In the rows, 128 means zero.
Known rows:
[138 131 135 108 142 105 129 137 130 133 123 122 133 129 127 138 120 146
 113 103 117 144 112 122 151 122 150 136 120 138 104 134 106 145 146 109
 130 107 112]: kufle
[115 118 141  99 129 144 129 119 132 125 104 140 133 126 116 130 108 149
 126 103 118 109 115 151 144 115 137 140 125 154 117 135 134 128 131 121
 105 130 127]: pagri
[125 114  90  74 126 198 135 131 106 167 159 112  85 148 142 139  92 126
  97  90 180 109 144 136 116 170 128 112 110 145  83 159  95 133 166 173
 145 106 160]: trubril
[133 116 122 123 123 126 135 122 112 121 114 155 117 133 121 134 134 113
 116 117 108 116 111 140 143 136 131 126 139 146 129 142 123 133 117 148
 136 119 155]: fodi
[140 124 127 114 128 117 129 114 118 128 105 152 112 140 126 124 127 120
 115 116 102 106 121 128 141 123 121 119 134 152 131 148 129 136 125 137
 122 119 149]: trudam
[135 114 124 131 125 123 135 130 107 122 110 150 123 132 125 135 129 119
 112 111 104 126 112 136 140 132 141 126 134 143 130 142 122 125 130 141
 136 118 154]: gukle
[116 142 142 121 128 102 113 114 143 120 116 136 104 147 137 141 137 136
 108 126 117 129 120 150 122 132 137 129 118 157 131 135 133 135 144 114
  95 104 139]: grodir
[117 117 134 118 124 119 132 134 127 122 123 137 121 122 126 143 131 132
 119 108 106 133 101 142 146 138 160 148 134 142 122 137 115 136 138 122
 124 118 135]: firum
[186 116 146 114 146 123 142 109 128 111 132  94 129 148 111 136 125 148
 141 136 164 147 111 111 132 112 142 127 100 127 117 114  97 170 144 130
 139 123 145]: dize
[128 125 132 115 132 104 134 136 125 127 129 131 119 120 126 141 133 133
 118 109 111 138 105 132 145 140 154 145 131 138 116 137 108 144 142 117
 132 112 132]: sidrobran
[121 135 130 112 126 116 129 112 133 127 140 119 111 134 128 143 111 140
 123 115 138 148 114 100 143 115 147 141 105 154 101 124 116 145 119 114
 119 120  84]: vemuvon
[116 137 115 119 118 137 123 114 133 117 149 143 115 127 117 156 141 136
 114 127 135 126 104 154 128 136 129 118 121 159 137 115 122 129 102 159
 112 114 141]: tipluk
[131 115 123 134 121 125 124 124 118 123 124 127 120 131 134 140 120 133
 117 116 107 127 112 108 139 105 138 125 105 148 109 130 126 118 123 120
 123 125 138]: plotruflok
[146 128 137 118 140 114 128 138 113 132 106 135 140 133 123 136 123 134
 111  99  99 128 114 140 156 114 135 123 130 143 114 143 113 131 134 123
 133 108 136]: stikifan
[132 117 126 115 133 117 140 118 107 122 110 148 127 142 118 133 118 118
 117 116 127 139 116 134 145 130 132 134 127 148 122 138 118 138 127 142
 137 113 127]: fule
[130 126 134 112 134 102 131 137 131 130 126 132 123 116 127 143 134 136
 113 104 102 132 105 128 152 135 154 139 134 137 117 140 107 143 135 118
 132 108 134]: misan
[112 122 130 104 122 141 132 115 141 123 124 131 114 121 124 137 122 144
 129 114 122 117 109 135 136 126 145 141 117 146 118 130 130 140 128 122
 108 134 125]: simal

Facts:
(vezom, dranozu, klubres); (lostel, dranozu, fedrin); (skavil, dranozu, pabru); (reflom, dranozu, fule); (reflom, dranozu, tadiman)
(gakle, dranozu, domor); (grasim, dranozu, zasan); (grasim, dranozu, dize); (grasim, dranozu, fiston); (grasim, dranozu, broklarer)
(kliklam, dranozu, kufle); (grisim, dranozu, babikler); (grisim, dranozu, fezim); (tizik, dranozu, grobisti); (plotek, dranozu, dize)
(plotek, dranozu, tigrun); (firum, dranozu, plibron); (fidur, dranozu, trudam); (vukliram, dranozu, fedrelir); (gregrok, dranozu, tadiman)
(rovanon, dranozu, drapa); (gulom, dranozu, rasisto); (dobra, dranozu, grobisti); (vebrik, dranozu, tadiman); (vebrik, dranozu, zigulo)
(zugril, dranozu, tagror); (gukle, dranozu, stikifan); (stulas, dranozu, gefun); (gedar, dranozu, vuflol); (gedar, dranozu, grometin)
(rasisto, dranozu, tagror); (rasisto, dranozu, stikifan); (fastul, dranozu, brole); (plogrom, dranozu, sidrobran); (fiston, dranozu, tadiman)
(fiston, dranozu, grisim); (fiston, dranozu, grometin); (truskis, dranozu, plike); (datur, dranozu, klonik); (datur, dranozu, dretrer)
(datur, dranozu, grobisti); (sogrir, dranozu, gefun); (sogrir, dranozu, tigrun); (dizes, dranozu, vemuvon); (dizes, dranozu, petrir)
(traflok, dranozu, kupe); (traflok, dranozu, pabru); (panik, dranozu, zuflek); (panik, dranozu, zede); (pabru, dranozu, dretrer)
(pabru, dranozu, zede); (pabru, dranozu, fezim); (bugu, dranozu, fiston); (bugu, dranozu, stugel); (bugu, dranozu, greplur)
(trubril, dranozu, sogrir); (fodi, dranozu, bilor); (fodi, dranozu, tadiman); (talor, dranozu, migalon); (klozus, dranozu, pagri)
(stukur, dranozu, trena); (flodrobas, dranozu, firum); (peplol, dranozu, skunun); (stikifan, dranozu, tadiman); (greplur, dranozu, grisim)
(greplur, dranozu, drapa); (drorin, dranozu, trena); (drorin, dranozu, zede); (bremon, dranozu, napluk); (tomin, dranozu, skufunu)
(misan, dranozu, tagror); (zegrom, dranozu, tozum); (zegrom, dranozu, lubror); (zegrom, dranozu, plunum); (tipluk, dranozu, skunun)
(tipluk, dranozu, brogak); (grodir, dranozu, peral); (grodir, dranozu, plike); (pupem, dranozu, klonik); (pupem, dranozu, flupo)
(gidon, dranozu, plotruflok); (kupe, dranozu, skunun); (kupe, dranozu, tadiman); (trimonu, dranozu, plike); (trimonu, dranozu, plosan)
(plodun, dranozu, gefun); (plodun, dranozu, tadiman); (plodun, dranozu, trena); (plodun, dranozu, dretrer); (plodun, dranozu, fezim)
(flubuk, dranozu, kupe); (steka, dranozu, grodir); (nedase, dranozu, plike); (nedase, dranozu, peplol); (brole, dranozu, tagror)
(basta, dranozu, gefun); (tridar, dranozu, tadiman); (tridar, dranozu, lostel); (tridar, dranozu, rosik); (trivogo, dranozu, flati)
(trivogo, dranozu, plike); (brotram, dranozu, droklel); (bekur, dranozu, flati); (pletre, dranozu, zigulo); (skufunu, dranozu, babikler)
(flati, dranozu, dretrer); (flati, dranozu, rasisto); (flati, dranozu, babikler); (napluk, dranozu, misan); (napluk, dranozu, tadiman)
(napluk, dranozu, stikifan); (dize, dranozu, petrir); (grometin, dranozu, trena); (grometin, dranozu, dretrer); (grometin, dranozu, fezim)
(trekul, dranozu, skunun); (flupo, dranozu, tadiman); (makem, dranozu, miplor); (piler, dranozu, babikler); (broklarer, dranozu, stulas)
(broklarer, dranozu, grobisti); (skuflol, dranozu, kupe); (fedrelir, dranozu, tadiman); (fedrelir, dranozu, zede); (pladrem, dranozu, mukin)
(pladrem, dranozu, tadiman); (pladrem, dranozu, dobra); (sudrim, dranozu, pabru); (tagror, dranozu, tadiman); (fule, dranozu, ploskom)
(fule, dranozu, gefun); (fanofun, dranozu, flitror); (platra, dranozu, grodir); (platra, dranozu, plunum); (fezim, dranozu, tadiman)
(fezim, dranozu, stikifan); (flepa, dranozu, skunun); (flepa, dranozu, brogak); (somom, dranozu, peral); (somom, dranozu, fedrelir)
(plotruflok, dranozu, grisim); (trilik, dranozu, droklel); (klaplis, dranozu, gulom); (klaplis, dranozu, fezim); (skaplak, dranozu, gefun)
(fedrin, dranozu, pabru); (klasom, dranozu, miplor); (klasom, dranozu, flimetren); (klasom, dranozu, drigrur); (klasom, dranozu, zasan)
(klasom, dranozu, tagror); (klasom, dranozu, grebok); (vuflol, dranozu, basta); (vuflol, dranozu, stikifan); (grebok, dranozu, kufle)
(grebok, dranozu, sidrobran); (zasan, dranozu, gefun); (zasan, dranozu, kufle); (drapa, dranozu, gefun); (drapa, dranozu, petrir)
(drapa, dranozu, pabru); (mukin, dranozu, tadiman); (miplor, dranozu, rasisto); (lubror, dranozu, trena); (trudam, dranozu, zuflek)
(trudam, dranozu, zede); (plibron, dranozu, tagror); (zilugun, dranozu, misan); (zilugun, dranozu, tadiman); (zilugun, dranozu, gedar)
(sidrobran, dranozu, misan); (nilek, dranozu, zuflek); (nilek, dranozu, tadiman); (nilek, dranozu, nonik); (nilek, dranozu, dretrer)
(dretrer, dranozu, kufle); (dretrer, dranozu, dasta); (pezu, dranozu, petrir); (vezom, skevul, ropin); (lostel, skevul, babikler)
(reflom, skevul, tozum); (gakle, skevul, plogrom); (grasim, skevul, plogrom); (plerek, skevul, vukliram); (klaklim, skevul, lafla)
(gefun, skevul, plotek); (plotek, skevul, zuflek); (firum, skevul, trafi); (firum, skevul, grasim); (rosik, skevul, plogrom)
(vukliram, skevul, klonik); (rovanon, skevul, mukin); (rovanon, skevul, nilek); (rovanon, skevul, plogrom); (drada, skevul, truskis)
(lafla, skevul, fidur); (drigrur, skevul, zuflek); (vebrik, skevul, zilugun); (ditar, skevul, firum); (ditar, skevul, grasim)
(gukle, skevul, plotek); (stulas, skevul, trafi); (gedar, skevul, peplol); (babikler, skevul, plogrom); (tropil, skevul, feke)
(plunum, skevul, plogrom); (plunum, skevul, greplur); (zede, skevul, traflok); (zede, skevul, vemuvon); (sogrir, skevul, droklel)
(sogrir, skevul, skivun); (traflok, skevul, zuflek); (panik, skevul, plogrom); (pabru, skevul, zuflek); (pabru, skevul, truskis)
(bugu, skevul, truskis); (trubril, skevul, fidur); (nelos, skevul, plogrom); (fodi, skevul, zuflek); (klozus, skevul, babikler)
(klonik, skevul, mukin); (klonik, skevul, stugel); (stikifan, skevul, plogrom); (klubres, skevul, plogrom); (bilor, skevul, pebi)
(zegrom, skevul, stulas); (pagri, skevul, ditar); (pebi, skevul, truskis); (pebi, skevul, plogrom); (grodir, skevul, dretrer)
(pupem, skevul, plibron); (gidon, skevul, pabru); (gidon, skevul, rovanon); (trimonu, skevul, plogrom); (trimonu, skevul, lubror)
(trimonu, skevul, rosik); (plodun, skevul, zuflek); (plodun, skevul, dobra); (plosan, skevul, droklel); (plosan, skevul, sodek)
(buklak, skevul, stugel); (nonik, skevul, stugel); (feke, skevul, trafi); (basta, skevul, plotek); (tridar, skevul, zuflek)
(pletuk, skevul, zasan); (pletuk, skevul, plogrom); (trivogo, skevul, plogrom); (trivogo, skevul, pletuk); (bekur, skevul, drada)
(pletre, skevul, dize); (pletre, skevul, flubuk); (stugel, skevul, plogrom); (klazol, skevul, plotek); (klazol, skevul, pupem)
(dize, skevul, plosan); (piler, skevul, pebi); (piler, skevul, zilugun); (broklarer, skevul, platra); (flegor, skevul, plotek)
(flegor, skevul, traflok); (skuflol, skevul, plogrom); (skuflol, skevul, plotruflok); (fedrelir, skevul, truskis); (pladrem, skevul, skivun)
(ploskom, skevul, lostel); (ploskom, skevul, grodir); (plirok, skevul, ropin); (sudrim, skevul, zuflek); (sudrim, skevul, klastam)
(fule, skevul, feke); (fule, skevul, plotruflok); (gresoben, skevul, gatris); (gresoben, skevul, plogrom); (gresoben, skevul, lostel)
(fanofun, skevul, stugel); (trena, skevul, steplus); (fezim, skevul, vemuvon); (flepa, skevul, pebi); (somom, skevul, plotruflok)
(plotruflok, skevul, zuflek); (plotruflok, skevul, plogrom); (skaplak, skevul, drigrur); (grebok, skevul, mukin); (trafi, skevul, plotruflok)
(drapa, skevul, mukin); (drapa, skevul, trafi); (mukin, skevul, trafi); (mukin, skevul, plogrom); (trudam, skevul, babikler)
(plibron, skevul, plogrom); (zilugun, skevul, feke); (nilek, skevul, zuflek); (viple, skevul, gakle); (niker, skevul, grodir)
(vobro, skevul, plotek); (dretrer, skevul, drigrur)

Rows:
No name comes twice in this set of rows, the named rows included.
[132 129 126 126 127 117 126 122 121 128 120 126 123 134 130 138 115 135
 117 110 115 133 117 112 144 107 137 127 111 149 103 134 118 131 123 121
 122 120 114]	stugel
[135 119 121 125 131 131 135 114 103 122 108 141 130 146 121 131 108 120
 118 116 127 137 124 120 138 118 128 127 118 151 109 133 125 130 121 142
 134 117 122]	drapa
[145 139 137 103 142 105 129 126 131 133 121 123 128 130 122 137 121 145
 118 103 120 136 116 116 151 121 139 134 120 147 106 134 109 146 128 114
 130 110 102]	grobisti
[128 117 119 134 121 119 129 127 117 119 135 133 104 131 132 142 140 120
 115 126 108 129 107 117 133 136 143 127 125 140 119 141 122 130 128 132
 134 119 159]	klaplis
[184 102 143 113 141 136 150 105 117 108 119 111 132 151 102 125 123 133
 141 138 167 139 114 124 130 123 131 125 111 125 128 124 104 168 156 143
 141 123 169]	sogrir
[145 129 129 125 135 110 128 131 111 130 106 138 134 136 129 133 118 127
 110 104 104 126 117 122 149 111 127 118 122 148 113 142 118 132 128 124
 132 109 136]	fezim
[133 132 134 107 140 115 133 117 125 126 126 125 126 136 124 136 107 139
 123 113 146 148 122 115 141 122 141 138 113 144  98 125 111 148 134 121
 127 114  92]	tigrun
[112 120 125 134 118 127 122 116 125 113 110 146 117 151 127 142 129 126
 108 127 122 130 119 165 115 137 134 121 117 158 138 130 141 118 145 140
  99 107 163]	trimonu
[151 135 139 107 154 106 133 127 117 135 101 134 153 141 119 130  98 138
 116  98 125 146 125 125 155 112 135 131 116 149 102 134 109 142 143 116
 135 103  93]	gefun
[142 138 128 110 144 108 126 116 130 130 122 118 136 137 125 137 105 143
 123 108 139 145 124 110 145 108 137 131 105 149  97 125 107 142 132 119
 125 115  85]	petrir
[110 101 116 130 116 120 142 129 116 113 138 137  99 127 129 143 138 107
 119 126 123 143 104 131 131 156 161 144 133 136 126 136 114 133 140 140
 138 114 152]	klasom

The same things again, as new rows of numbers:
Known rows:
[117 135 135 125  98 151 100 138 141 121  98 139 158 141 130 113 110 120
 142 121 128 148 141  95 118 130]: tigrun
[114  85  99 100 119 117 160  97 149 136  92 144 101 131 140 174  94 120
 100 111 119 166 138 120 137 115]: zede
[101  59  57 163 178  47  79 140 158 106  60 135 226 142  54  58 170  75
 194  72 106 186  50 154 124  95]: tozum
[118 141 117 115 127 121 130 139 139 123 150 120 113 136 136 104 143 110
 143 120 148 126 132 127 143 160]: rasisto
[125 147 114 142 131 109 126  97 112 123 125 108 105 136 115  97 140 125
 125 141 112 124 139 142 113 111]: steka
[130 136 159 115 135  89 122 138 147 127 152 118 132 129 136 129 146 122
 114 150 120 119 138 148 120 110]: traflok
[108 134 138 120 132 113 126 126 127 140 151 118 134 138 140 117 140 115
 141 113 154 114 134 137 147 138]: plibron
[118 126 141 155 144 147 112 130 108 120 126 138 132 140 127 115 133 146
 136 144 126  94 131 144 128 119]: trilik
[132 134 147 133 119 133 105 134 136 119 134 128 140 134 131 119 141 115
 140 130 122 133 133 139 133 119]: tizik
[ 89 149 145 223 160 191 151 180  83 116 142 108 108  66 136 169 192 121
 189 187 101 204 158 164  10 244]: fidur
[142 136 102 103 137 125 170 116 138 144 128 120 105 113 133 134 128 170
  95 121 132 151  99 134 143 130]: bekur
[ 97 150 162 167 123  98  97 144 134 131 172 113 143 144 146  79 161  94
 156 115 151  92 145 151 133 132]: plogrom
[168 156  63 222 176 178  88 123 123  99 117 117 221 125  79  69  73  79
 183  54 119  54 154 134  68 200]: ropin
[144 143 105 102 137 110 174 104 134 150 129 110 107 114 127 120 129 169
  93 122 124 145 104 139 138 111]: trivogo
[104 118 135 115 119 111 117 122 145 130 124 138 124 139 141 135 117 105
 127 122 137 133 145 124 132 126]: klonik
[102 154 139 161 131  79 103 123 127 130 158 104 114 146 128  70 147 109
 133 148 128  82 144 144  75 109]: truskis
[202 145  60 159 178 188 126  96 107  97  80 123 221  64  68 139  63 112
 154  53 104  79 135 131 137 191]: vezom

Rows:
No name comes twice in this set of rows, the named rows included.
[ 93 124 142 158 121  90  93 125 149 122 140 139 109 146 149  93 134  83
 144 136 137 104 152 139  88 126]	zuflek
[108 142 100 128 122 111 133  99 125 120 113 123 101 140 123 110 121 101
 129 134 117 130 147 124 106 117]	peral
[203 141  59 147 176 191 127  94 112  99  78 123 226  69  68 139  54 105
 156  51 108  82 137 117 130 197]	plirok
[114 125  89 105 116 125 163  82 119 152  91 126 105 139 130 143  98 147
  98 112 115 160 134 124 131 107]	plunum
[129 139 136 121 121 125 106 150 150 116 145 132 116 130 134 107 140 113
 130 129 130 139 128 136 125 136]	fiston
[103 132 127 113 116 102 119 123 151 128 133 133 113 139 145 117 124 105
 119 123 137 146 141 127 126 130]	dretrer
[ 95 144 159 167 117  98  87 175 154 118 159 132 123 141 150  70 150 104
 133 137 143 102 143 145  77 126]	greplur
[126 121 139 124 131 114 116 140 145 113 135 136 120 133 134 129 138 102
 128 142 124 123 138 136 120 124]	fedrin
[116 125 151 116 126 101 122 127 147 130 147 130 133 133 142 140 140 100
 128 126 134 127 142 140 138 117]	mukin
[122 128 139 128 130  98 120 105 138 128 141 126 115 136 140 130 142 109
 116 129 118 127 136 150 131 108]	vukliram
[127 135 149 121 130 101 118 124 141 133 162 114 130 129 140 129 157 114
 126 117 130 130 127 150 148 122]	zilugun
[100 153 159 163 103 101  86 154 147 129 159 118 151 146 147  75 155  93
 157 117 151 111 146 136 112 133]	zasan
[115 133 119 122 127 129 111 157 150 115 133 134 100 132 138  99 128 122
 125 137 139 135 126 127 115 152]	grisim
[108 127 145 146 139 130 114 125 116 132 129 135 142 140 137 112 127 153
 126 132 132  95 132 147 135 111]	gakle
[128 136 152 124 133  98 111 125 146 126 160 118 113 129 145 123 155 113
 117 127 120 130 133 155 141 111]	nilek

The same things again, as new rows of numbers:
Known rows:
[120 120  99 128 100 129 159 160 124 132 117 143 102 108 132 142 170 138
 119 161 119 121 107 117 138 118 152 113 124 115 200 189 173 143 154 156]: trafi
[ 98 116  99 128 102 127 125 130 126 128 116 118 116 114 132 138 130 149
 100 138 133 103 112 117 119 117 130 101 116 113 132 152 118 119 135 126]: vukliram
[111 138  97 130  99 145 171 159 125 130 134 122 129 141 131 139 143 139
  95 136 117 154 110 142 109 111 116  94 115 122 214 183 125 126 136 119]: zilugun
[103 115  97 125 102 127 121 120 124 125  96 118 132 109 166 140 128 181
 107 134 138 104 112 115 125 134 134 121 120 107 126 165 100 139 117 115]: panik
[ 98 123  97 126 114 126 120 138 128 127  91 118 109 108 164 138 130 166
 101 134 138 100 116 116 125 118 134 110 114 110 127 174 117 180 120 109]: skuflol
[ 99 113 113 129 130 127 124 125 136 129 142 118 117 143 126 139 128 137
 105 136 128 133 119 120 116 114 131 108 119 116 121 112 103 116 150 120]: fastul
[151 114 101 172 126 133 123 120 130 127 140 132 112 116 127 137 155 138
 136 179 169 219 127 120 188 136 124  93 203 131 118 145 190 118 174 167]: droklel
[102 113 106 149 102 138 141 123 130 235 180 117 132 105 123 134 181 139
 100 135 192 115 118 111 110 112 138 159 107 116 240 139 208 142 122 124]: stulas
[100 114  98 127 101 128 129 134 130 128 133 117 105 109 151 139 134 153
  99 134 144  98 111 116 123 114 152 122 114 110 135 165 133 134 122 115]: grebok
[100 113 107 129 130 127 127 120 132 128 127 118 126 139 128 137 128 139
 101 137 126 134 118 120 120 116 122 107 127 121 123 112  97 117 151 118]: bremon
[120 138 119 128 159 128 165 120 134 127 104 115 186 108 194 172 138 146
  97 138 159 157 141 127 121 114 124 180 110 115 187 115  97 123 119 106]: plodun
[101 115 101 125 101 127 127 127 126 129 103 115 109 110 157 136 133 155
 130 135 110 105 116 118 141 120 146 144 134 111 142 177  97 123 127 112]: bilor
[113 116 103 152 152 127 118 123 141 127 118 130 107 119 126 136 132 138
 102 139 178 179 119 138 149 113 116  89 160 129 121 111 163 119 159 145]: flubuk
[105 114 103 128 100 126 122 132 127 125 110 118 105 112 149 139 138 162
 123 139 113 105 113 114 144 119 149 127 139 112 135 193 113 125 133 122]: klonik
[109 142  95 130 101 153 155 152 131 133 119 116 123 139 140 138 140 151
  95 133 114 145 112 138 122 110 115  95 116 119 214 191  94 121 120 106]: vebrik
[118 166 111 131 151 127 152 128 145 123  91 115 162 107 209 162 131 140
 104 136 117 151 125 160 129 115 119 143 111 123 166 149  97 149 117 107]: tridar
[100 113 107 128 162 126 122 120 131 127  93 118 108 111 124 139 129 141
  98 134 166 129 115 121 117 120 116  96 118 125 121 104  96 117 144 125]: skavil

Rows:
No name comes twice in this set of rows, the named rows included.
[100 164 101 136 159 126 116 134 165 127  89 120 130 146 127 137 132 139
  96 134 118 123 121 179  98 109 108  86 136 144 133 123  95 142 146 109]	kupe
[102 124 131 124 126 125 126 127 126 125 100 159 127 109 130 135 131 134
 155 154 132 121 106 135  97 115 123 122 113 125 149 113 149 132 163 166]	truskis
[117 142 100 129 128 126 129 124 129 129  91 118 178 122 166 151 132 158
  99 135 115 140 117 148 106 112 112 114 117 126 184 148  92 120 117 109]	fedrelir
[112 117 101 126  99 144 166 156 126 134 118 137 102 112 129 139 171 137
 100 147 115 126 110 118 145 117 157 116 128 115 207 186 160 131 153 144]	feke
[127 141 100 143 151 132 156 123 126 122 110 113 212 131 177 169 130 147
  97 136 125 184 115 157 109 115 116 113 114 134 163 120  88 115 122 107]	fezim

